-4.8 42.4 -4.0 55.1 7.1 42.5 -2.6 : Zifol
-17.8 -53.0 -3.3 -32.9 -15.6 -53.1 -6.3 : fos
0.5 41.1 -11.8 -17.8 -33.0 -94.5 3.1 : rov
2.6 35.3 45.9 56.2 -17.7 -20.6 5.8 : Leb
where: -33.0
rov, 4
where: -53.0
fos, 1
where: 42.5
Zifol, 5
where: -32.9
fos, 3

